Here is a tiny trained network, its code and every weight. The questions are about switching its units off for an input and a class, where a switched-off unit gives its printed mean instead of its output.

import numpy as np


def w(rows, s, z=0):
    codes = np.array(rows[::2]) - 128.0
    scale = np.full(codes.shape[1], s)
    scale[-1] = z or s
    return codes * scale


def norm(h):
    return h / np.sqrt((h * h).mean(-1, keepdims=True) + 1e-5)


def f(y):
    return y / 2 * (1 + np.tanh(0.7978845608 * (y + 0.044715 * y**3)))


def log_softmax(a):
    a = a - a.max(-1, keepdims=True)
    return a - np.log(np.exp(a).sum(-1, keepdims=True))


def net(x, mask):
    res = np.array(x, float).reshape(1, 5) / 4 @ E
    u = 0
    for l in range(2):
        y = f(norm(res) @ A[l][:, :-1].T + A[l][:, -1])
        res = res + np.where(mask[u : u + 11], y, B[l][:, -1]) @ B[l][:, :-1]
        u += 11
    return log_softmax(norm(res)[-1] @ U[:, :-1].T + U[:, -1])


A, B = {}, {}
E = w([
[48,117,84,125,160,222,244,79,113,201,163],'x0',
[254,48,119,189,141,75,168,159,122,111,95],'x1',
[67,93,103,33,125,59,34,19,72,77,52],'x2',
[150,100,41,11,36,149,131,19,195,167,199],'x3',
[54,239,222,240,222,186,231,22,138,108,138],'x4',
],0.0038)
A[0] = w([
[140,156,84,139,57,93,156,106,21,134,67,106],'0.n1',
[175,117,130,126,173,46,120,170,138,73,60,40],'0.n2',
[189,52,103,108,158,117,75,180,165,102,46,97],'0.n3',
[204,134,149,241,98,170,41,133,62,116,107,99],'0.n4',
[75,77,3,32,74,165,121,53,125,178,74,77],'0.n5',
[51,75,52,63,180,167,113,68,132,79,101,122],'0.n6',
[148,147,59,55,126,160,49,149,101,141,118,136],'0.n7',
[36,159,176,51,97,91,62,33,97,43,135,3],'0.n8',
[247,143,84,151,166,175,131,152,249,160,172,79],'0.n9',
[236,61,174,132,112,124,165,156,73,208,152,146],'0.n10',
[124,92,9,84,86,89,37,240,136,172,119,62],'0.n11',
],0.0046,0.003)
B[0] = w([
[141,155,125,141,124,160,83,207,239,139,104,134],'0.n1',
[121,101,69,163,155,76,184,170,145,132,67,177],'0.n2',
[125,108,166,108,130,96,123,151,89,100,79,207],'0.n3',
[61,74,98,106,166,72,166,118,122,194,149,181],'0.n4',
[120,107,39,93,169,172,192,153,171,214,143,244],'0.n5',
[151,144,93,96,156,106,157,116,186,153,158,195],'0.n6',
[88,80,105,141,75,158,167,132,87,114,175,188],'0.n7',
[107,179,93,158,53,87,31,62,134,148,186,214],'0.n8',
[156,83,190,156,101,99,129,32,143,48,194,210],'0.n9',
[70,150,130,129,85,101,47,79,148,125,130,213],'0.n10',
[174,70,182,100,35,254,80,147,46,115,108,254],'0.n11',
],0.006,0.0033)
A[1] = w([
[92,188,150,172,185,135,130,102,119,167,139,161],'1.n1',
[98,200,69,158,64,111,70,94,91,167,206,45],'1.n2',
[157,90,145,175,140,51,101,135,120,132,77,65],'1.n3',
[182,146,117,154,134,21,102,189,104,107,55,23],'1.n4',
[106,186,57,65,115,127,156,64,117,189,118,142],'1.n5',
[178,141,195,173,78,103,210,132,187,93,197,4],'1.n6',
[156,95,115,73,109,134,90,199,111,111,115,163],'1.n7',
[102,160,88,171,192,106,155,73,120,86,133,134],'1.n8',
[197,83,92,69,82,116,101,105,111,124,171,141],'1.n9',
[147,97,101,132,162,55,130,151,138,102,1,52],'1.n10',
[101,180,165,144,198,174,156,150,74,91,70,60],'1.n11',
],0.0069,0.0021)
B[1] = w([
[212,165,177,79,66,106,65,176,98,205,94,245],'1.n1',
[135,162,170,183,135,93,118,103,159,55,40,199],'1.n2',
[93,109,137,148,196,154,149,92,140,112,156,204],'1.n3',
[39,100,84,141,235,128,254,74,65,113,151,219],'1.n4',
[99,58,131,134,203,121,126,156,159,21,115,231],'1.n5',
[167,162,27,152,99,60,136,97,156,131,168,209],'1.n6',
[188,118,179,191,102,137,161,79,45,111,123,219],'1.n7',
[108,130,115,92,86,150,78,180,108,142,126,224],'1.n8',
[109,161,187,124,128,141,127,201,79,193,109,252],'1.n9',
[94,158,147,187,162,77,170,94,115,108,170,209],'1.n10',
[180,179,147,82,180,162,112,170,151,179,63,208],'1.n11',
],0.0074,0.0046)
U = w([
[182,209,192,111,155,149,88,221,134,233,74,134],'0',
[63,179,164,129,127,98,16,78,202,30,63,122],'1',
[161,44,174,126,8,180,97,196,30,147,113,146],'2',
[74,97,146,216,238,65,202,99,69,86,135,135],'3',
[194,160,67,191,71,86,148,89,194,143,230,134],'4',
[68,35,52,67,193,184,162,149,210,104,130,136],'5',
[114,84,144,156,125,96,98,146,166,166,129,1],'6',
],0.013,0.012)

Each question gives the input, the list of numbers given to net, and the class t.
The units are the neurons (one row each of A and B). Each row of codes is followed by its name. A weight is (code - 128) times the scale printed after its matrix; where a second scale follows, it is the last column's (A, B and U).
mask holds one flag per neuron, layer by layer. A switched-off neuron (its flag False) gives its mean, the last column of its row in B, instead of its output. The means were averaged over made-up inputs and are rounded, as every weight is.
A unit's drop is (log p(t) with every unit on - log p(t) with that unit switched off) / (log p(t) with every unit on - log p(t) with every unit switched off).
The circuit of an input: a set's keep is (log p(t) with only the set's units on - log p(t) with every unit switched off) / (log p(t) with every unit on - log p(t) with every unit switched off). Starting from the 12 units with the biggest drops (on a tie, the unit counted first), units are removed one at a time, each time the one whose removal leaves the highest keep (on an exact tie, the one counted first), for as long as the keep stays at least 0.8.
units of the circuit, in order: the units of the circuit, biggest drop first
top k neurons: the k neurons with the biggest drops, biggest first
top k neurons in layer l: the k neurons of layer l with the biggest drops, biggest first
drop of u: that unit's drop, to one decimal
input [-8,-8,-7,-2,0], class 4: units of the circuit, in order	1.n6; 1.n9
input [5,-8,7,1,6], class 1: units of the circuit, in order	0.n8; 1.n2
input [3,-8,-6,8,2], class 5: units of the circuit, in order	1.n5
input [4,-4,0,7,8], class 5: top 3 neurons	1.n5; 0.n10; 0.n5
input [-5,2,3,-4,-7], class 3: top 3 neurons in layer 1	1.n4; 1.n10; 1.n1
input [-3,-4,4,-8,3], class 0: top 2 neurons	1.n1; 1.n11
input [-8,5,3,1,-4], class 3: top 2 neurons	1.n4; 0.n2
input [7,4,4,3,7], class 5: top 2 neurons in layer 1	1.n5; 1.n9
input [7,-8,5,-5,1], class 1: top 2 neurons	0.n8; 1.n5
input [-8,-1,4,5,-1], class 2: top 2 neurons	0.n11; 1.n9
input [-4,1,-1,6,7], class 4: top 2 neurons	1.n6; 0.n10
input [1,8,2,6,5], class 4: top 2 neurons in layer 1	1.n6; 1.n4
input [8,-7,3,0,2], class 5: drop of 1.n5	0.3
input [3,-7,6,-1,6], class 1: drop of 1.n9	0.0
input [-5,0,-8,-3,-3], class 3: drop of 1.n4	0.1
input [-3,5,-7,-3,5], class 4: drop of 1.n6	0.6
